Below is a small trained network, with its code and all its weights. Each question gives an input and a target symbol and asks what happens when units are switched off, that is, made to give their printed mean instead of their output.

import numpy as np


def w(rows, s, z=0):
    codes = np.array(rows[::2]) - 128.0
    scale = np.full(codes.shape[1], s)
    scale[-1] = z or s
    return codes * scale


def norm(h):
    return h / np.sqrt((h * h).mean(-1, keepdims=True) + 1e-5)


def f(y):
    return np.maximum(y, 0)


def softmax(a):
    e = np.exp(a - a.max(-1, keepdims=True))
    return e / e.sum(-1, keepdims=True)


def log_softmax(a):
    a = a - a.max(-1, keepdims=True)
    return a - np.log(np.exp(a).sum(-1, keepdims=True))


def net(x, mask):
    ids = ['ΓΔΠΦΨΩβεζθλμσ'.index(c) for c in x.split()]
    T = len(ids)
    res = E[ids] + P[:T]
    u = 0
    for l in range(2):
        q, k, v = (norm(res) @ M[l].T for M in (Q, K, V))
        z = softmax(np.where(np.tri(T) > 0, q @ k.T / 2**0.5, -1e9)) @ v
        res = res + np.where(mask[u], z, O[l][:, -1]) @ O[l][:, :-1]
        u += 1
        y = f(norm(res) @ A[l][:, :-1].T + A[l][:, -1])
        res = res + np.where(mask[u : u + 16], y, B[l][:, -1]) @ B[l][:, :-1]
        u += 16
    return log_softmax(norm(res)[-1] @ U[:, :-1].T + U[:, -1])


Q, K, V, O, A, B = {}, {}, {}, {}, {}, {}
E = w([
[188,3,120],'Γ',
[82,183,67],'Δ',
[190,4,124],'Π',
[138,94,143],'Φ',
[134,143,53],'Ψ',
[135,140,51],'Ω',
[82,181,66],'β',
[199,29,53],'ε',
[109,168,62],'ζ',
[216,154,69],'θ',
[211,89,231],'λ',
[117,227,113],'μ',
[211,94,235],'σ',
],0.0057)
P = w([
[46,92,253],'0',
[105,107,59],'1',
[111,112,63],'2',
[116,115,64],'3',
[118,119,67],'4',
[123,122,68],'5',
[124,123,68],'6',
[123,122,64],'7',
[123,122,69],'8',
[120,121,69],'9',
[118,117,70],'10',
],0.0035)
Q[0] = w([
[138,254,139],'L0H0',
[147,85,140],'L0H0',
],0.0093)
K[0] = w([
[165,254,189],'L0H0',
[128,75,121],'L0H0',
],0.0093)
V[0] = w([
[218,233,215],'L0H0',
[38,4,82],'L0H0',
],0.0027)
O[0] = w([
[34,6,84,3],'L0H0',
[220,175,152,187],'L0H0',
],0.0021,0.00081)
A[0] = w([
[114,181,233,253],'L0N0',
[143,127,166,91],'L0N1',
[163,147,94,103],'L0N2',
[102,190,59,112],'L0N3',
[154,116,201,88],'L0N4',
[71,62,70,88],'L0N5',
[209,160,56,107],'L0N6',
[89,84,90,96],'L0N7',
[155,44,112,85],'L0N8',
[55,176,57,76],'L0N9',
[198,140,131,32],'L0N10',
[109,130,70,120],'L0N11',
[74,106,153,124],'L0N12',
[255,228,170,98],'L0N13',
[194,153,83,75],'L0N14',
[141,221,95,77],'L0N15',
],0.0057,0.0031)
B[0] = w([
[53,154,23,172],'L0N0',
[139,60,143,135],'L0N1',
[88,94,162,177],'L0N2',
[197,80,99,235],'L0N3',
[183,93,74,146],'L0N4',
[163,196,188,164],'L0N5',
[65,93,194,254],'L0N6',
[146,191,202,149],'L0N7',
[58,195,80,172],'L0N8',
[106,3,98,214],'L0N9',
[43,109,143,145],'L0N10',
[218,110,175,196],'L0N11',
[50,170,125,135],'L0N12',
[51,93,87,189],'L0N13',
[34,122,143,189],'L0N14',
[178,120,120,192],'L0N15',
],0.0036,0.0039)
Q[1] = w([
[139,149,142],'L1H0',
[129,250,182],'L1H0',
],0.02)
K[1] = w([
[192,163,122],'L1H0',
[247,156,85],'L1H0',
],0.016)
V[1] = w([
[121,198,128],'L1H0',
[110,157,254],'L1H0',
],0.0095)
O[1] = w([
[186,186,33,144],'L1H0',
[87,254,133,253],'L1H0',
],0.0073,0.0017)
A[1] = w([
[71,152,157,20],'L1N0',
[189,149,88,68],'L1N1',
[170,219,107,2],'L1N2',
[132,143,76,152],'L1N3',
[249,127,123,163],'L1N4',
[138,132,66,66],'L1N5',
[115,110,118,110],'L1N6',
[127,118,98,186],'L1N7',
[130,133,171,104],'L1N8',
[119,137,87,177],'L1N9',
[157,104,118,158],'L1N10',
[102,95,122,136],'L1N11',
[77,129,176,96],'L1N12',
[166,118,169,234],'L1N13',
[98,198,77,88],'L1N14',
[79,120,90,33],'L1N15',
],0.012,0.0035)
B[1] = w([
[208,55,103,164],'L1N0',
[110,101,220,199],'L1N1',
[164,73,1,207],'L1N2',
[139,104,142,245],'L1N3',
[101,223,82,218],'L1N4',
[77,147,126,219],'L1N5',
[134,145,112,176],'L1N6',
[136,146,165,241],'L1N7',
[147,95,97,141],'L1N8',
[117,145,168,246],'L1N9',
[126,79,141,197],'L1N10',
[155,135,94,232],'L1N11',
[175,168,145,196],'L1N12',
[67,153,164,174],'L1N13',
[148,128,192,254],'L1N14',
[115,150,89,181],'L1N15',
],0.009,0.0039)
U = w([
[117,80,190,191],'Γ',
[59,161,106,2],'Δ',
[107,68,203,207],'Π',
[246,95,117,25],'Φ',
[148,76,81,72],'Ψ',
[151,76,89,96],'Ω',
[39,164,87,35],'β',
[136,54,156,183],'ε',
[84,89,43,69],'ζ',
[209,227,58,80],'θ',
[197,153,219,243],'λ',
[66,218,215,132],'μ',
[185,153,193,167],'σ',
],0.014,0.002)

Each question gives the input, a string of symbols that net reads in full, and the target symbol t.
The units are the heads (2 rows each of Q, K, V and O) and the neurons (one row each of A and B). Each row of codes is followed by its name. A weight is (code - 128) times the scale printed after its matrix; where a second scale follows, it is the last column's (O, A, B and U).
mask holds one flag per unit, layer by layer, with each layer's heads first. A switched-off unit (its flag False) gives its mean, the last column of its rows in O or B, instead of its output. The means were averaged over made-up inputs and are rounded, as every weight is.
A unit's drop is (log p(t) with every unit on - log p(t) with that unit switched off) / (log p(t) with every unit on - log p(t) with every unit switched off).
The circuit of an input: a set's keep is (log p(t) with only the set's units on - log p(t) with every unit switched off) / (log p(t) with every unit on - log p(t) with every unit switched off). Starting from the 12 units with the biggest drops (on a tie, the unit counted first), units are removed one at a time, each time the one whose removal leaves the highest keep (on an exact tie, the one counted first), for as long as the keep stays at least 0.8.
circuit, biggest first: the units of the circuit, biggest drop first
most important unit: the unit with the biggest drop
top k neurons: the k neurons with the biggest drops, biggest first
top k neurons in layer l: the k neurons of layer l with the biggest drops, biggest first
input Φ β ζ ε θ λ σ Δ β Γ Π, target Π: circuit, biggest first => L1H0; L0N0
input θ Δ Ω σ θ ε θ θ β, target θ: top 2 neurons => L0N3; L0N4
input Π Π θ, target Π: circuit, biggest first => L1H0
input θ ε μ Π θ μ, target θ: top 3 neurons => L0N3; L1N2; L0N9
input ζ Γ Γ μ, target ζ: top 3 neurons => L0N0; L1N4; L1N14
input θ θ θ μ, target θ: top 4 neurons => L1N2; L0N3; L1N14; L0N5
input ζ Ω Ψ Ω σ, target ζ: top 2 neurons => L0N0; L1N4
input μ β Π, target μ: top 3 neurons => L0N0; L1N4; L1N1
input ζ θ ζ Π θ, target ζ: top 3 neurons => L0N0; L0N6; L1N4
input β μ Δ σ Γ λ μ Γ Ψ, target β: top 3 neurons => L1N4; L0N0; L1N14
input β μ μ Π, target β: top 3 neurons in layer 1 => L1N4; L1N14; L1N13
input ζ μ Φ θ Ψ μ ζ θ ζ, target ζ: top 2 neurons in layer 0 => L0N13; L0N11
input Π Π ζ β ζ, target Π: top 2 neurons => L0N6; L1N2
input Π μ Δ λ λ, target Π: most important unit => L1H0
input θ β ε Π θ θ Ψ Δ λ λ, target θ: top 2 neurons => L0N9; L0N3
input θ λ Π ζ, target θ: top 2 neurons => L1N2; L0N5
input Ψ λ μ ε θ β Φ, target Φ: top 2 neurons in layer 0 => L0N9; L0N3
input λ θ θ ε β β μ ε, target λ: top 3 neurons in layer 0 => L0N9; L0N3; L0N4
input Δ μ θ Φ Δ Γ ζ, target ζ: top 2 neurons in layer 0 => L0N13; L0N5
input Π ζ Γ θ Γ Ω β μ, target Π: top 2 neurons in layer 0 => L0N6; L0N4
input μ β μ σ, target μ: most important unit => L0N0
input β Δ μ Ω ζ σ, target β: top 2 neurons in layer 1 => L1N4; L1N14
